Below are the code and all the weights of a small trained network. Each question names an input and a target symbol and asks about switching units off, where a switched-off unit gives its printed mean instead of its output.

import numpy as np


def w(rows, s, z=0):
    codes = np.array(rows[::2]) - 128.0
    scale = np.full(codes.shape[1], s)
    scale[-1] = z or s
    return codes * scale


def norm(h):
    return h / np.sqrt((h * h).mean(-1, keepdims=True) + 1e-5)


def f(y):
    return y / 2 * (1 + np.tanh(0.7978845608 * (y + 0.044715 * y**3)))


def softmax(a):
    e = np.exp(a - a.max(-1, keepdims=True))
    return e / e.sum(-1, keepdims=True)


def log_softmax(a):
    a = a - a.max(-1, keepdims=True)
    return a - np.log(np.exp(a).sum(-1, keepdims=True))


def net(x, mask):
    ids = ['γεζθλξστφψω'.index(c) for c in x.split()]
    T = len(ids)
    res = E[ids] + P[:T]
    u = 0
    for l in range(3):
        r = norm(res)
        for j in range(2):
            rows = slice(2 * j, 2 * j + 2)
            q, k, v = (r @ M[l][rows].T for M in (Q, K, V))
            z = softmax(np.where(np.tri(T) > 0, q @ k.T / 2**0.5, -1e9)) @ v
            o = O[l][rows]
            res = res + np.where(mask[u + j], z, o[:, -1]) @ o[:, :-1]
        u += 2
        y = f(norm(res) @ A[l][:, :-1].T + A[l][:, -1])
        res = res + np.where(mask[u : u + 4], y, B[l][:, -1]) @ B[l][:, :-1]
        u += 4
    return log_softmax(norm(res)[-1] @ U[:, :-1].T + U[:, -1])


Q, K, V, O, A, B = {}, {}, {}, {}, {}, {}
E = w([
[111,109,25],'γ',
[86,119,146],'ε',
[92,89,74],'ζ',
[166,210,185],'θ',
[229,153,91],'λ',
[122,155,21],'ξ',
[116,117,252],'σ',
[174,112,98],'τ',
[117,172,97],'φ',
[211,73,86],'ψ',
[171,84,161],'ω',
],0.027)
P = w([
[254,80,60],'0',
[161,161,170],'1',
[149,140,153],'2',
[144,134,149],'3',
[143,138,155],'4',
[145,142,169],'5',
[139,131,127],'6',
[156,147,142],'7',
[142,148,140],'8',
[200,156,183],'9',
[151,127,144],'10',
[141,134,146],'11',
],0.0051)
Q[0] = w([
[82,254,134],'0.h1',
[146,126,129],'0.h1',
[66,163,134],'0.h2',
[217,123,195],'0.h2',
],0.055)
K[0] = w([
[134,254,99],'0.h1',
[135,120,143],'0.h1',
[65,175,149],'0.h2',
[219,112,200],'0.h2',
],0.054)
V[0] = w([
[78,135,119],'0.h1',
[89,126,118],'0.h1',
[255,82,157],'0.h2',
[174,85,86],'0.h2',
],0.022)
O[0] = w([
[147,100,97,90],'0.h1',
[160,96,112,101],'0.h1',
[250,89,186,200],'0.h2',
[144,72,55,253],'0.h2',
],0.02,0.0048)
A[0] = w([
[3,69,209,103],'0.n1',
[35,45,148,67],'0.n2',
[143,222,93,254],'0.n3',
[64,204,94,175],'0.n4',
],0.031,0.0029)
B[0] = w([
[59,196,214,186],'0.n1',
[71,110,190,196],'0.n2',
[253,187,131,175],'0.n3',
[11,224,120,251],'0.n4',
],0.027,0.017)
Q[1] = w([
[178,106,106],'1.h1',
[90,128,12],'1.h1',
[254,124,231],'1.h2',
[103,144,95],'1.h2',
],0.05)
K[1] = w([
[194,117,51],'1.h1',
[31,231,2],'1.h1',
[106,237,21],'1.h2',
[119,128,111],'1.h2',
],0.042)
V[1] = w([
[41,12,249],'1.h1',
[204,167,239],'1.h1',
[114,45,90],'1.h2',
[103,159,93],'1.h2',
],0.014)
O[1] = w([
[3,86,84,185],'1.h1',
[98,194,223,255],'1.h1',
[169,120,96,78],'1.h2',
[204,126,189,97],'1.h2',
],0.013,0.0029)
A[1] = w([
[193,216,14,3],'1.n1',
[5,93,250,58],'1.n2',
[94,234,55,28],'1.n3',
[149,255,81,32],'1.n4',
],0.028,0.0038)
B[1] = w([
[136,206,101,157],'1.n1',
[174,22,185,245],'1.n2',
[1,169,136,250],'1.n3',
[136,188,162,208],'1.n4',
],0.037,0.016)
Q[2] = w([
[38,250,70],'2.h1',
[67,41,118],'2.h1',
[166,191,38],'2.h2',
[73,40,252],'2.h2',
],0.026)
K[2] = w([
[28,2,31],'2.h1',
[89,129,206],'2.h1',
[110,178,191],'2.h2',
[155,61,32],'2.h2',
],0.033)
V[2] = w([
[144,165,91],'2.h1',
[189,114,48],'2.h1',
[206,171,154],'2.h2',
[159,158,4],'2.h2',
],0.022)
O[2] = w([
[110,137,151,64],'2.h1',
[189,11,211,1],'2.h1',
[187,128,70,203],'2.h2',
[29,4,94,92],'2.h2',
],0.014,0.0076)
A[2] = w([
[24,215,81,128],'2.n1',
[187,75,39,43],'2.n2',
[95,43,3,3],'2.n3',
[62,35,56,12],'2.n4',
],0.03,0.0015)
B[2] = w([
[148,113,3,253],'2.n1',
[204,101,121,149],'2.n2',
[81,241,104,144],'2.n3',
[94,47,129,159],'2.n4',
],0.044,0.023)
U = w([
[154,119,64,60],'γ',
[60,175,228,37],'ε',
[82,8,106,188],'ζ',
[140,224,209,100],'θ',
[160,130,115,254],'λ',
[156,190,96,56],'ξ',
[75,79,243,169],'σ',
[158,89,114,124],'τ',
[122,172,147,87],'φ',
[167,83,91,151],'ψ',
[129,117,169,115],'ω',
],0.015,0.0026)

Each question gives the input, a string of symbols that net reads in full, and the target symbol t.
The units are the heads (2 rows each of Q, K, V and O) and the neurons (one row each of A and B). Each row of codes is followed by its name. A weight is (code - 128) times the scale printed after its matrix; where a second scale follows, it is the last column's (O, A, B and U).
mask holds one flag per unit, layer by layer, with each layer's heads first. A switched-off unit (its flag False) gives its mean, the last column of its rows in O or B, instead of its output. The means were averaged over made-up inputs and are rounded, as every weight is.
A unit's drop is (log p(t) with every unit on - log p(t) with that unit switched off) / (log p(t) with every unit on - log p(t) with every unit switched off).
The circuit of an input: a set's keep is (log p(t) with only the set's units on - log p(t) with every unit switched off) / (log p(t) with every unit on - log p(t) with every unit switched off). Starting from the 12 units with the biggest drops (on a tie, the unit counted first), units are removed one at a time, each time the one whose removal leaves the highest keep (on an exact tie, the one counted first), for as long as the keep stays at least 0.8.
units of the circuit, in order: the units of the circuit, biggest drop first
top k neurons: the k neurons with the biggest drops, biggest first
top k neurons in layer l: the k neurons of layer l with the biggest drops, biggest first
heads that matter: for each layer, one digit per head in row order, 1 if its drop is at least 0.15 and else 0, layers parted by /
drop when u is switched off: that unit's drop, to one decimal
input θ ε ζ ω ζ θ σ, target θ: units of the circuit, in order => [0.h2 2.n1 0.n2]
input γ λ ω ζ ζ ζ τ, target ζ: units of the circuit, in order => [0.n4 0.n3]
input ζ θ ζ ω, target σ: top 2 neurons => [2.n1 0.n3]
input γ σ ε ε θ γ ψ τ σ, target σ: top 2 neurons => [2.n1 0.n1]
input ζ ψ ω φ ω ζ ω ξ ε ω γ ω, target σ: top neuron in layer 1 => [1.n3]
input ζ ω ε ε σ ε θ, target σ: units of the circuit, in order => [0.h2 2.n1 0.n3 1.n2]
input ζ ω ψ θ ε σ θ ε φ ζ, target σ: top 4 neurons => [1.n2 0.n3 0.n1 0.n2]
input θ θ τ θ θ, target θ: heads that matter => 00 / 00 / 00
input ε γ ζ ζ ζ ζ ζ ζ σ θ θ, target θ: heads that matter => 01 / 00 / 00
input ζ ε σ τ τ ω λ, target σ: top 3 neurons => [1.n3 2.n1 0.n3]
input ζ ε ε, target ε: top 2 neurons => [0.n3 0.n1]
input ζ ω ξ ξ ε ε ζ τ, target σ: top 2 neurons => [2.n1 1.n3]
input θ ε γ ω ε θ θ ε θ ω ζ σ, target σ: heads that matter => 10 / 10 / 01
input γ σ τ ω, target ζ: heads that matter => 10 / 10 / 01
input γ ω λ ξ ε ω, target ζ: heads that matter => 00 / 00 / 01
input θ γ φ ζ ε ω, target θ: top 3 neurons in layer 2 => [2.n1 2.n4 2.n2]
input ζ ω ζ θ φ λ τ λ, target σ: top 3 neurons => [2.n1 1.n3 0.n3]
input ζ λ θ ψ ζ ε ζ ζ, target ζ: top 2 neurons in layer 2 => [2.n4 2.n1]
input ζ ψ τ σ γ σ ξ σ σ ω ζ, target σ: top 2 neurons in layer 1 => [1.n2 1.n3]
input σ ψ φ φ γ ζ σ ζ, target ζ: top neuron in layer 0 => [0.n2]
input θ ζ ζ ε ε ξ ε ζ ω, target θ: top neuron in layer 1 => [1.n2]
input ζ ψ ε, target ε: drop when 2.h1 is switched off => 0.1
